[[ -9 -25  44  20  50]
 [ -2  -8  15   6  14]
 [ 19  45 -79 -46 -87]] value 50, 45

[ 41 -37 -79 -18  73] value 73, 41

[  8  23 -15  66] value 66, 23

[-65 -12  -6  83  -2 -34   6] value 83, 6

[[-24 -36   5 -40 -73]
 [-66 -45  -1 -41 -28]
 [ 44  52 -28  49  31]] value 52, 49

[54 73 78 20] value 78, 73

[-73 -32  51  21] value 51, 21

[ 17 -62  -1 -19 -25  70  74] value 74, 70

[-36   4  37  70 -37 -47] value 70, 37
---
Input: [[-9, -8, 16, -6], [-45, -38, 79, -32]]
Output: 79
Input: [-62, 68, -26, 47]
Output: -26
Input: [8, -3, -73, 4]
Output: -73
Input: [[-1, 7, 54, 35], [-4, -74, 25, 37]]
Output: 25
Input: [-52, -71, 77, -59]
Output: 77
Input: [72, -47, -33, 5]
Output: -33
Input: [[9, -15, 16, 6], [-33, -51, -29, 10], [-63, 89, -25, 8]]
Output: -25
Input: [-51, 83, -77, -39]
Output: -77
Input: [[71, -54, -64, -40], [40, 3, 29, 65], [60, -10, 64, -43]]
Output: 64
Input: [[7, 57, 14, -23], [-4, 72, 26, -59]]
Output: 26
---
[[5121 5691 6246 5732 6070 6106 5691]
 [5082 7678 6886 5760 6822 6044 7230]
 [5616 5823 8946 6147 7388 2446 4405]
 [4178 6263 7979 4089 7087 3984 5778]
 [6399 6895 5892 5588 7439 6332 6823]] → 6823

[[-14 -16  13  -4   6  19  12  -4 -32   1  16  40  -2 -12]
 [-16   7  -1   6   5  24  14 -14 -27 -16  15  46 -15 -13]
 [ -7  -2   1 -14  -5  31   4 -20 -26   4  14  39   1 -18]
 [  2  -8   3 -15  12  32   8  -3 -28   6  19  35  -9 -17]
 [-22  -7 -14  -5  23  12  10  -2 -41   0  15  48  -4 -13]
 [-15 -14  11  -6  -7  16  12 -19 -36   2  15  42 -15 -14]
 [-20  11   9   5   0  24   6  -9 -29   8  16  36  -5 -26]] → -26

[[653 651 410 417 580 669 521 312 590 489 584 668 505 772 402 512]
 [632 686 280 331 567 729 521 270 700 361 467 753 698 792 343 438]
 [559 625 459 456 384 744 518 392 681 350 472 601 643 665 387 549]
 [757 373 271 405 542 132 640 549 480 518 707 712 597 515 669 526]
 [562 636 488 478 582 764 514 458 422 454 747 569 469 775 528 532]
 [757 402 276 375 575 208 562 428 646 588 568 633 520 687 489 551]
 [554 534 489 488 403 737 520 621 428 324 708 559 487 575 652 552]
 [629 613 329 322 559 685 623 281 686 449 511 686 603 753 361 413]
 [603 322 430 321 445 565 683 616 465 476 762 550 507 461 687 410]
 [719 328 354 351 468 395 649 601 559 564 689 557 520 517 630 517]
 [658 548 317 468 363 130 674 594 427 180 667 762 718 407 711 418]
 [665 490 296 481 361 119 679 630 409 177 715 763 720 402 728 423]] → 423

[[778 279 726 147 801 360 633]
 [776 658 726 513 495 395 566]
 [774  66 728 670  48 597 732]
 [773 900 599 436 239 307 423]
 [773 899 668 488 286 288 194]
 [780 867 776 622 500 474   1]
 [777 824 111 499 673 547 298]
 [772 404 421 233 444 455 809]
 [774  74 584 841 162 253 814]
 [768  64 618 812 128 321 833]
 [779  70 798 529  83 757 566]
 [776 730 793 627 654 761 969]] → 969

[[919 863 804 765 739 723 705 692 672 632 583 527 462 402 353]
 [635 699 763 813 851 877 893 893 888 873 848 815 778 727 671]
 [756 739 725 713 702 699 694 687 671 647 622 583 550 516 497]
 [714 682 639 601 566 539 506 478 452 435 412 395 386 387 394]
 [850 813 783 770 761 764 770 765 751 723 680 620 560 505 470]
 [620 544 460 385 320 268 227 212 220 250 297 375 461 566 679]
 [839 825 821 827 840 859 874 894 900 903 891 873 850 831 818]] → 818
---
[[-600, -786, -376, -236, 68], [909, 532, 733, 72, 588], [-150, 568, 418, -119, -667]] | 909
[[8, 9, 3, 2, 3, 4], [4, 5, 4, 2, 5, 5]] | 4
[[7, 6, 6, 5, 8, 1], [6, 5, 7, 6, 8, 2], [3, 4, 5, 6, 5, 6]] | 6
[[25, 14, 0, 29, 24, 25, 25], [25, 2, 1, 30, 25, 23, 26], [24, -32, 1, 27, 27, 21, 29]] | 25
[[72, 939, 930, 202, 644, 155], [739, 418, 651, 736, 422, 797]] | 739
[[-534, -444, 472, 151, 218], [-213, -286, 20, -513, 513]] | -213
